Below are the code and all the weights of a small trained network. Each question names an input and a class and asks about switching units off, where a switched-off unit gives its printed mean instead of its output.

import numpy as np


def w(rows, s, z=0):
    codes = np.array(rows[::2]) - 128.0
    scale = np.full(codes.shape[1], s)
    scale[-1] = z or s
    return codes * scale


def norm(h):
    return h / np.sqrt((h * h).mean(-1, keepdims=True) + 1e-5)


def f(y):
    return np.maximum(y, 0)


def log_softmax(a):
    a = a - a.max(-1, keepdims=True)
    return a - np.log(np.exp(a).sum(-1, keepdims=True))


def net(x, mask):
    res = np.array(x, float).reshape(1, 8) / 4 @ E
    u = 0
    for l in range(2):
        y = f(norm(res) @ A[l][:, :-1].T + A[l][:, -1])
        res = res + np.where(mask[u : u + 11], y, B[l][:, -1]) @ B[l][:, :-1]
        u += 11
    return log_softmax(norm(res)[-1] @ U[:, :-1].T + U[:, -1])


A, B = {}, {}
E = w([
[133,127,131,136,123,128,127],'x0',
[124,122,135,122,123,119,134],'x1',
[130,129,123,130,130,130,125],'x2',
[126,125,128,129,126,126,132],'x3',
[110,139,87,204,230,44,141],'x4',
[81,4,144,193,160,193,164],'x5',
[236,159,153,94,189,136,236],'x6',
[125,125,131,129,125,125,131],'x7',
],0.015)
A[0] = w([
[93,56,125,162,142,207,211,116],'L0N1',
[69,55,138,175,155,191,114,121],'L0N2',
[36,157,87,202,130,4,87,127],'L0N3',
[96,33,116,180,183,169,144,173],'L0N4',
[74,136,106,141,90,52,72,145],'L0N5',
[104,122,89,209,227,53,160,51],'L0N6',
[10,30,137,194,100,145,73,105],'L0N7',
[39,105,124,97,12,182,25,203],'L0N8',
[190,204,142,93,93,97,144,101],'L0N9',
[175,165,140,131,170,121,160,2],'L0N10',
[184,147,160,91,49,248,150,139],'L0N11',
],0.017,0.0084)
B[0] = w([
[219,125,210,130,113,145,110,199],'L0N1',
[154,116,69,122,83,116,157,196],'L0N2',
[196,83,160,153,146,70,97,215],'L0N3',
[99,71,116,100,47,114,82,211],'L0N4',
[161,116,154,127,129,93,65,188],'L0N5',
[85,174,57,104,112,156,156,198],'L0N6',
[148,100,2,158,108,123,185,226],'L0N7',
[89,216,194,91,163,174,143,253],'L0N8',
[90,154,80,134,126,153,162,191],'L0N9',
[151,121,85,188,157,121,158,151],'L0N10',
[170,54,140,119,65,114,87,215],'L0N11',
],0.031,0.02)
A[1] = w([
[111,132,155,168,124,126,135,42],'L1N1',
[160,109,75,75,25,122,139,48],'L1N2',
[130,84,116,173,209,89,103,79],'L1N3',
[53,49,190,183,188,115,106,28],'L1N4',
[93,126,164,193,132,86,149,98],'L1N5',
[128,99,102,110,6,181,154,137],'L1N6',
[109,73,155,136,183,41,29,71],'L1N7',
[157,90,198,165,157,152,141,104],'L1N8',
[62,233,246,76,161,145,27,126],'L1N9',
[106,103,152,158,156,109,166,5],'L1N10',
[104,207,203,87,143,135,130,57],'L1N11',
],0.02,0.0026)
B[1] = w([
[89,75,91,111,166,111,124,128],'L1N1',
[105,252,225,115,161,124,121,247],'L1N2',
[51,126,153,90,41,159,140,147],'L1N3',
[32,105,138,96,137,83,9,129],'L1N4',
[140,159,147,93,155,157,139,130],'L1N5',
[47,100,136,144,249,157,129,251],'L1N6',
[176,44,169,138,134,186,145,156],'L1N7',
[92,124,142,125,77,86,83,140],'L1N8',
[155,113,11,152,95,86,176,184],'L1N9',
[160,120,127,170,144,130,133,128],'L1N10',
[102,138,71,162,120,105,129,159],'L1N11',
],0.026)
U = w([
[113,156,3,180,114,72,202,102],'0',
[20,164,204,140,181,210,183,31],'1',
[201,36,233,150,102,61,81,254],'2',
],0.012,0.0019)

Each question gives the input, the list of numbers given to net, and the class t.
The units are the neurons (one row each of A and B). Each row of codes is followed by its name. A weight is (code - 128) times the scale printed after its matrix; where a second scale follows, it is the last column's (A, B and U).
mask holds one flag per neuron, layer by layer. A switched-off neuron (its flag False) gives its mean, the last column of its row in B, instead of its output. The means were averaged over made-up inputs and are rounded, as every weight is.
A unit's drop is (log p(t) with every unit on - log p(t) with that unit switched off) / (log p(t) with every unit on - log p(t) with every unit switched off).
The circuit of an input: a set's keep is (log p(t) with only the set's units on - log p(t) with every unit switched off) / (log p(t) with every unit on - log p(t) with every unit switched off). Starting from the 12 units with the biggest drops (on a tie, the unit counted first), units are removed one at a time, each time the one whose removal leaves the highest keep (on an exact tie, the one counted first), for as long as the keep stays at least 0.8.
units of the circuit, in order: the units of the circuit, biggest drop first
unit that matters most: the unit with the biggest drop
top k neurons: the k neurons with the biggest drops, biggest first
k most important neurons of layer l: the k neurons of layer l with the biggest drops, biggest first
drop of u: that unit's drop, to one decimal
input [1,-1,-2,1,2,8,-8,2], class 0: units of the circuit, in order -> (L0N7)
input [-2,1,-2,-8,-2,-4,0,-6], class 0: top 2 neurons -> (L0N7 L0N2)
input [1,1,-6,5,0,4,2,0], class 2: 3 most important neurons of layer 0 -> (L0N1 L0N8 L0N9)
input [-3,2,1,0,1,-7,-6,-6], class 2: top 2 neurons -> (L0N3 L0N5)
input [-8,1,2,1,-8,1,6,-4], class 2: 2 most important neurons of layer 0 -> (L0N11 L0N6)
input [-4,-3,-5,-6,-7,-5,-6,1], class 0: top 2 neurons -> (L1N9 L0N8)
input [1,-2,4,5,-4,-3,-4,6], class 0: top 2 neurons -> (L0N8 L1N9)
input [-1,-6,1,8,3,1,-2,-4], class 0: 3 most important neurons of layer 0 -> (L0N7 L0N6 L0N11)
input [2,8,-4,-7,-5,1,3,8], class 2: 2 most important neurons of layer 0 -> (L0N11 L0N6)
input [7,-4,-2,8,-7,-5,-3,4], class 0: top 2 neurons -> (L1N9 L0N8)
input [-6,0,2,-6,3,-8,-7,0], class 2: 2 most important neurons of layer 0 -> (L0N3 L0N5)
input [-6,8,-1,4,2,8,-4,-8], class 0: 2 most important neurons of layer 0 -> (L0N7 L0N2)
input [-2,7,-6,-2,4,2,-5,-3], class 0: 2 most important neurons of layer 0 -> (L0N7 L0N6)
input [-7,0,7,-1,-2,6,4,6], class 2: unit that matters most -> L0N1
input [7,3,7,-8,-8,-6,0,1], class 0: top 2 neurons -> (L0N8 L0N7)
input [4,1,-8,-2,-1,-7,-7,-4], class 0: drop of L0N8 -> 3.5
input [1,-8,8,7,5,4,-7,0], class 0: drop of L0N7 -> 5.4
